Here is a tiny trained network, its code and every weight. The questions are about switching its units off for an input and a target symbol, where a switched-off unit gives its printed mean instead of its output.

import numpy as np


def w(rows, s, z=0):
    codes = np.array(rows[::2]) - 128.0
    scale = np.full(codes.shape[1], s)
    scale[-1] = z or s
    return codes * scale


def norm(h):
    return h / np.sqrt((h * h).mean(-1, keepdims=True) + 1e-5)


def f(y):
    return y / 2 * (1 + np.tanh(0.7978845608 * (y + 0.044715 * y**3)))


def softmax(a):
    e = np.exp(a - a.max(-1, keepdims=True))
    return e / e.sum(-1, keepdims=True)


def log_softmax(a):
    a = a - a.max(-1, keepdims=True)
    return a - np.log(np.exp(a).sum(-1, keepdims=True))


def net(x, mask):
    ids = ['αβδηλμπστψω'.index(c) for c in x.split()]
    T = len(ids)
    res = E[ids] + P[:T]
    u = 0
    for l in range(2):
        r = norm(res)
        for j in range(2):
            rows = slice(3 * j, 3 * j + 3)
            q, k, v = (r @ M[l][rows].T for M in (Q, K, V))
            z = softmax(np.where(np.tri(T) > 0, q @ k.T / 3**0.5, -1e9)) @ v
            o = O[l][rows]
            res = res + np.where(mask[u + j], z, o[:, -1]) @ o[:, :-1]
        u += 2
        y = f(norm(res) @ A[l][:, :-1].T + A[l][:, -1])
        res = res + np.where(mask[u : u + 12], y, B[l][:, -1]) @ B[l][:, :-1]
        u += 12
    return log_softmax(norm(res)[-1] @ U[:, :-1].T + U[:, -1])


Q, K, V, O, A, B = {}, {}, {}, {}, {}, {}
E = w([
[90,101,105,110,110],'α',
[78,80,84,133,121],'β',
[101,88,102,85,123],'δ',
[78,162,106,152,143],'η',
[152,141,126,132,74],'λ',
[112,163,130,111,151],'μ',
[178,2,116,117,157],'π',
[157,119,155,78,129],'σ',
[139,175,140,109,98],'τ',
[126,112,125,137,186],'ψ',
[187,102,162,118,169],'ω',
],0.03)
P = w([
[186,155,2,126,154],'0',
[162,147,43,123,143],'1',
[160,143,65,124,144],'2',
[145,135,85,116,132],'3',
[136,132,100,116,133],'4',
[128,128,114,116,129],'5',
[121,126,127,115,124],'6',
[110,120,145,115,118],'7',
[102,118,154,112,115],'8',
[100,112,155,114,112],'9',
],0.015)
Q[0] = w([
[130,136,160,241,214],'L0H1',
[166,219,143,131,125],'L0H1',
[90,111,62,111,147],'L0H1',
[159,146,180,155,135],'L0H2',
[208,96,91,207,207],'L0H2',
[25,35,2,24,153],'L0H2',
],0.0073)
K[0] = w([
[132,192,20,196,103],'L0H1',
[152,224,183,167,152],'L0H1',
[73,80,65,106,142],'L0H1',
[138,58,70,125,120],'L0H2',
[175,166,2,93,161],'L0H2',
[91,116,244,170,145],'L0H2',
],0.0085)
V[0] = w([
[113,108,254,48,58],'L0H1',
[155,134,173,117,180],'L0H1',
[211,149,130,89,245],'L0H1',
[101,111,95,163,9],'L0H2',
[193,151,120,28,69],'L0H2',
[175,8,105,165,152],'L0H2',
],0.0081)
O[0] = w([
[189,79,74,99,113,1],'L0H1',
[165,99,215,87,94,34],'L0H1',
[104,55,145,76,161,101],'L0H1',
[172,107,22,171,177,133],'L0H2',
[248,133,132,88,193,168],'L0H2',
[121,2,137,164,94,176],'L0H2',
],0.0093,0.0053)
A[0] = w([
[128,49,90,147,105,11],'L0N1',
[181,89,154,119,197,57],'L0N2',
[134,76,136,144,109,7],'L0N3',
[147,139,128,100,50,41],'L0N4',
[131,141,91,115,130,148],'L0N5',
[114,72,234,168,135,14],'L0N6',
[98,156,144,81,85,28],'L0N7',
[88,142,205,156,129,73],'L0N8',
[141,123,117,125,78,117],'L0N9',
[171,91,196,129,134,154],'L0N10',
[130,99,142,139,245,246],'L0N11',
[91,161,157,160,145,117],'L0N12',
],0.011,0.0021)
B[0] = w([
[181,7,116,148,99,220],'L0N1',
[107,52,165,148,174,160],'L0N2',
[199,156,139,131,139,123],'L0N3',
[133,230,177,172,117,132],'L0N4',
[154,167,153,32,175,195],'L0N5',
[127,240,4,134,97,153],'L0N6',
[91,153,195,129,93,136],'L0N7',
[233,61,63,129,148,146],'L0N8',
[160,164,98,181,163,141],'L0N9',
[128,164,194,214,148,143],'L0N10',
[2,132,131,72,67,254],'L0N11',
[113,44,63,30,117,161],'L0N12',
],0.0053,0.004)
Q[1] = w([
[81,84,33,46,137],'L1H1',
[178,94,34,116,173],'L1H1',
[216,169,55,182,124],'L1H1',
[23,14,245,146,97],'L1H2',
[14,2,150,70,219],'L1H2',
[99,169,96,116,182],'L1H2',
],0.0082)
K[1] = w([
[211,70,204,160,29],'L1H1',
[197,113,84,142,110],'L1H1',
[196,103,2,74,69],'L1H1',
[62,99,198,244,217],'L1H2',
[4,55,150,72,160],'L1H2',
[95,194,45,47,214],'L1H2',
],0.0069)
V[1] = w([
[93,71,128,45,132],'L1H1',
[111,104,61,68,191],'L1H1',
[136,155,84,105,1],'L1H1',
[200,121,168,168,94],'L1H2',
[146,129,166,156,105],'L1H2',
[142,153,51,140,158],'L1H2',
],0.0095)
O[1] = w([
[182,138,128,88,105,199],'L1H1',
[150,111,162,112,26,244],'L1H1',
[68,120,113,1,157,127],'L1H1',
[92,191,87,142,254,2],'L1H2',
[211,126,61,176,169,58],'L1H2',
[159,104,165,148,184,184],'L1H2',
],0.0082,0.008)
A[1] = w([
[165,29,56,126,39,239],'L1N1',
[116,91,222,135,190,105],'L1N2',
[216,80,245,105,159,181],'L1N3',
[187,174,128,203,189,97],'L1N4',
[36,80,141,98,170,157],'L1N5',
[107,178,165,166,69,119],'L1N6',
[221,254,107,143,106,179],'L1N7',
[106,165,65,74,61,128],'L1N8',
[86,64,143,212,112,111],'L1N9',
[229,200,167,219,138,252],'L1N10',
[83,191,160,112,138,136],'L1N11',
[160,117,133,31,147,151],'L1N12',
],0.0088,0.0049)
B[1] = w([
[159,179,129,154,161,254],'L1N1',
[125,179,72,183,83,125],'L1N2',
[91,198,109,206,172,152],'L1N3',
[100,101,157,143,2,130],'L1N4',
[164,49,114,105,124,158],'L1N5',
[97,100,145,146,192,138],'L1N6',
[119,53,150,65,191,140],'L1N7',
[102,179,125,122,183,177],'L1N8',
[126,187,179,146,104,145],'L1N9',
[36,89,104,132,154,141],'L1N10',
[179,107,153,92,131,130],'L1N11',
[170,146,157,167,114,153],'L1N12',
],0.0094,0.015)
U = w([
[133,195,28,108,93,255],'α',
[80,105,11,196,66,40],'β',
[221,104,86,52,64,144],'δ',
[10,228,96,99,122,81],'η',
[107,86,54,91,194,182],'λ',
[117,209,195,24,140,63],'μ',
[178,41,129,187,123,101],'π',
[217,177,196,123,180,170],'σ',
[152,201,159,38,230,112],'τ',
[81,53,237,117,86,138],'ψ',
[93,175,175,241,158,141],'ω',
],0.012,0.0072)

Each question gives the input, a string of symbols that net reads in full, and the target symbol t.
The units are the heads (3 rows each of Q, K, V and O) and the neurons (one row each of A and B). Each row of codes is followed by its name. A weight is (code - 128) times the scale printed after its matrix; where a second scale follows, it is the last column's (O, A, B and U).
mask holds one flag per unit, layer by layer, with each layer's heads first. A switched-off unit (its flag False) gives its mean, the last column of its rows in O or B, instead of its output. The means were averaged over made-up inputs and are rounded, as every weight is.
A unit's drop is (log p(t) with every unit on - log p(t) with that unit switched off) / (log p(t) with every unit on - log p(t) with every unit switched off).
The circuit of an input: a set's keep is (log p(t) with only the set's units on - log p(t) with every unit switched off) / (log p(t) with every unit on - log p(t) with every unit switched off). Starting from the 12 units with the biggest drops (on a tie, the unit counted first), units are removed one at a time, each time the one whose removal leaves the highest keep (on an exact tie, the one counted first), for as long as the keep stays at least 0.8.
circuit, biggest first: the units of the circuit, biggest drop first
unit that matters most: the unit with the biggest drop
k most important neurons: the k neurons with the biggest drops, biggest first
top k neurons in layer l: the k neurons of layer l with the biggest drops, biggest first
which heads matter: for each layer, one digit per head in row order, 1 if its drop is at least 0.15 and else 0, layers parted by /
input δ ψ δ λ, target λ: top 2 neurons in layer 1 -> [L1N7, L1N10]
input α π δ β, target π: circuit, biggest first -> [L0H2, L0N1]
input α η η λ ψ η, target ψ: unit that matters most -> L1N1
input β δ ψ λ λ α λ δ α, target λ: circuit, biggest first -> [L1H1, L0H2]
input λ α α α β α, target β: which heads matter -> 11 / 11
input σ α α σ ψ α δ α, target δ: circuit, biggest first -> [L0H1, L1H1]
input δ ψ η, target ψ: which heads matter -> 10 / 00
input α η ω α α π α δ β, target β: which heads matter -> 11 / 01
input η σ μ, target μ: 2 most important neurons -> [L1N1, L0N11]
input η λ α β ω α, target ω: which heads matter -> 01 / 10
input ω δ μ α β η α α, target α: circuit, biggest first -> [L0H1, L0H2]
input ω τ δ τ α, target τ: which heads matter -> 01 / 00
input ψ δ α ψ α α α τ σ α, target τ: which heads matter -> 11 / 00
input σ λ δ λ δ σ λ α μ α, target μ: circuit, biggest first -> [L0H2]
input π α η ψ α τ, target τ: circuit, biggest first -> [L1N7, L1H2]
input σ η δ δ η δ δ σ ψ, target ψ: circuit, biggest first -> [L0N11, L1N5]
input α π α, target π: which heads matter -> 01 / 00
input ω η ω α δ α μ α, target μ: which heads matter -> 11 / 00
input α α ψ μ, target ψ: circuit, biggest first -> [L0H1, L1N1]
input α ψ λ, target ψ: unit that matters most -> L0H1
input λ δ α λ α α μ λ δ σ, target σ: which heads matter -> 10 / 00
input λ α ψ δ α η α σ α, target σ: which heads matter -> 11 / 00
input η α μ, target μ: which heads matter -> 01 / 00
input η α δ ω μ, target ω: which heads matter -> 00 / 10
